Below is a small trained network, with its code and all its weights. Each question gives an input and a class and asks what happens when units are switched off, that is, made to give their printed mean instead of their output.

import numpy as np


def w(rows, s, z=0):
    codes = np.array(rows[::2]) - 128.0
    scale = np.full(codes.shape[1], s)
    scale[-1] = z or s
    return codes * scale


def norm(h):
    return h / np.sqrt((h * h).mean(-1, keepdims=True) + 1e-5)


def f(y):
    return y / 2 * (1 + np.tanh(0.7978845608 * (y + 0.044715 * y**3)))


def log_softmax(a):
    a = a - a.max(-1, keepdims=True)
    return a - np.log(np.exp(a).sum(-1, keepdims=True))


def net(x, mask):
    res = np.array(x, float).reshape(1, 7) / 4 @ E
    u = 0
    for l in range(2):
        y = f(norm(res) @ A[l][:, :-1].T + A[l][:, -1])
        res = res + np.where(mask[u : u + 5], y, B[l][:, -1]) @ B[l][:, :-1]
        u += 5
    return log_softmax(norm(res)[-1] @ U[:, :-1].T + U[:, -1])


A, B = {}, {}
E = w([
[74,95,133,133,93,72,65,114,151,144,68,123],'x0',
[86,96,89,106,184,115,108,130,126,136,172,111],'x1',
[140,5,203,253,144,128,153,36,229,72,138,131],'x2',
[148,125,82,152,77,100,131,107,160,129,197,86],'x3',
[157,177,116,64,134,167,81,135,92,94,133,141],'x4',
[116,106,188,180,51,129,107,90,150,169,111,196],'x5',
[77,134,96,96,121,74,126,124,180,156,183,103],'x6',
],0.0072)
A[0] = w([
[193,75,206,65,251,185,73,198,102,70,53,140,3],'0.n0',
[150,123,127,95,72,81,95,100,80,161,86,140,98],'0.n1',
[66,49,113,29,2,186,51,249,111,161,109,122,60],'0.n2',
[92,139,139,123,113,84,187,238,176,230,142,216,124],'0.n3',
[194,111,85,122,205,96,185,82,98,76,112,177,80],'0.n4',
],0.0061,0.0043)
B[0] = w([
[70,173,21,37,139,148,151,45,73,83,59,178,252],'0.n0',
[119,144,117,132,167,176,123,104,112,170,203,102,170],'0.n1',
[86,199,164,191,113,93,149,71,187,185,198,151,248],'0.n2',
[169,41,231,47,133,119,155,155,61,155,2,61,207],'0.n3',
[49,189,159,77,42,72,94,106,108,85,106,162,169],'0.n4',
],0.008,0.0036)
A[1] = w([
[97,171,149,127,114,104,2,162,98,176,138,104,3],'1.n0',
[134,118,115,160,162,172,127,106,162,121,88,141,180],'1.n1',
[71,148,128,132,73,157,119,126,124,155,110,146,32],'1.n2',
[90,91,91,80,152,97,147,173,160,115,170,73,62],'1.n3',
[170,188,126,115,110,167,158,196,109,129,158,141,54],'1.n4',
],0.0099,0.0042)
B[1] = w([
[101,185,113,187,95,153,77,67,222,196,72,173,251],'1.n0',
[143,46,116,160,176,45,129,49,124,94,161,209,241],'1.n1',
[50,151,70,144,107,152,110,129,100,113,120,79,163],'1.n2',
[93,145,55,231,189,98,120,223,126,54,126,52,242],'1.n3',
[255,84,144,103,116,224,64,162,139,140,145,143,234],'1.n4',
],0.0094,0.0032)
U = w([
[115,211,115,140,110,128,96,98,176,223,119,148,124],'0',
[130,178,85,78,181,133,144,63,59,52,87,209,58],'1',
[251,155,129,87,117,209,106,168,120,128,164,137,105],'2',
[131,151,87,172,162,72,132,190,154,58,146,85,192],'3',
[142,101,181,76,125,104,197,160,93,211,92,120,13],'4',
[181,57,193,192,97,84,153,75,195,85,161,183,250],'5',
],0.013,0.0019)

Each question gives the input, the list of numbers given to net, and the class t.
The units are the neurons (one row each of A and B). Each row of codes is followed by its name. A weight is (code - 128) times the scale printed after its matrix; where a second scale follows, it is the last column's (A, B and U).
mask holds one flag per neuron, layer by layer. A switched-off neuron (its flag False) gives its mean, the last column of its row in B, instead of its output. The means were averaged over made-up inputs and are rounded, as every weight is.
A unit's drop is (log p(t) with every unit on - log p(t) with that unit switched off) / (log p(t) with every unit on - log p(t) with every unit switched off).
The circuit of an input: a set's keep is (log p(t) with only the set's units on - log p(t) with every unit switched off) / (log p(t) with every unit on - log p(t) with every unit switched off). Starting from all 10 units, units are removed one at a time, each time the one whose removal leaves the highest keep (on an exact tie, the one counted first), for as long as the keep stays at least 0.8.
units of the circuit, in order: the units of the circuit, biggest drop first
top k neurons: the k neurons with the biggest drops, biggest first
k most important neurons of layer l: the k neurons of layer l with the biggest drops, biggest first
drop of u: that unit's drop, to one decimal
input [-6,1,3,5,4,1,2], class 2: units of the circuit, in order	(1.n1, 0.n2)
input [4,-1,-2,-6,-5,-3,3], class 4: units of the circuit, in order	(0.n3)
input [5,2,-8,6,4,-3,-4], class 0: top 2 neurons	(1.n0, 0.n2)
input [3,3,2,0,-8,2,8], class 3: units of the circuit, in order	(1.n3, 0.n2)
input [7,1,1,-8,-6,5,2], class 4: 2 most important neurons of layer 0	(0.n3, 0.n2)
input [-6,8,-6,-4,7,-1,8], class 2: 2 most important neurons of layer 0	(0.n0, 0.n4)
input [-3,0,-6,-3,3,8,-8], class 2: top 2 neurons	(1.n4, 0.n4)
input [-1,4,-8,-5,-8,5,-4], class 4: top 2 neurons	(0.n3, 0.n4)
input [-7,-8,6,-4,-3,-8,-1], class 1: top 2 neurons	(0.n0, 0.n4)
input [-6,-2,2,-1,-1,2,8], class 4: top 2 neurons	(0.n3, 1.n1)
input [-1,3,-8,4,-5,0,-8], class 2: top 2 neurons	(1.n4, 0.n4)
input [-2,5,-5,4,-2,-8,-8], class 2: top 2 neurons	(1.n4, 1.n1)
input [1,-6,-2,4,-5,-2,6], class 3: 2 most important neurons of layer 1	(1.n3, 1.n4)
input [3,0,6,7,4,-1,8], class 3: top 2 neurons	(1.n3, 0.n2)
input [4,-6,0,-6,-4,8,2], class 4: top 2 neurons	(0.n3, 1.n0)
input [-7,5,0,-4,5,0,8], class 3: top neuron	(1.n3)
input [-7,-4,-2,4,-5,-5,3], class 2: top 2 neurons	(1.n4, 1.n1)
input [4,3,-3,3,-8,7,-3], class 4: 2 most important neurons of layer 0	(0.n3, 0.n4)
input [-7,-1,-5,-5,-1,1,-2], class 2: drop of 1.n4	1.1
input [-7,-5,-5,-5,6,-3,7], class 2: drop of 1.n4	0.3
input [-4,4,-5,-5,-6,8,-7], class 4: drop of 0.n3	0.7
input [5,3,4,-4,-8,-6,0], class 3: 3 most important neurons of layer 1	(1.n3, 1.n0, 1.n4)
input [3,5,8,-5,-8,-8,3], class 3: top 2 neurons	(1.n3, 0.n2)
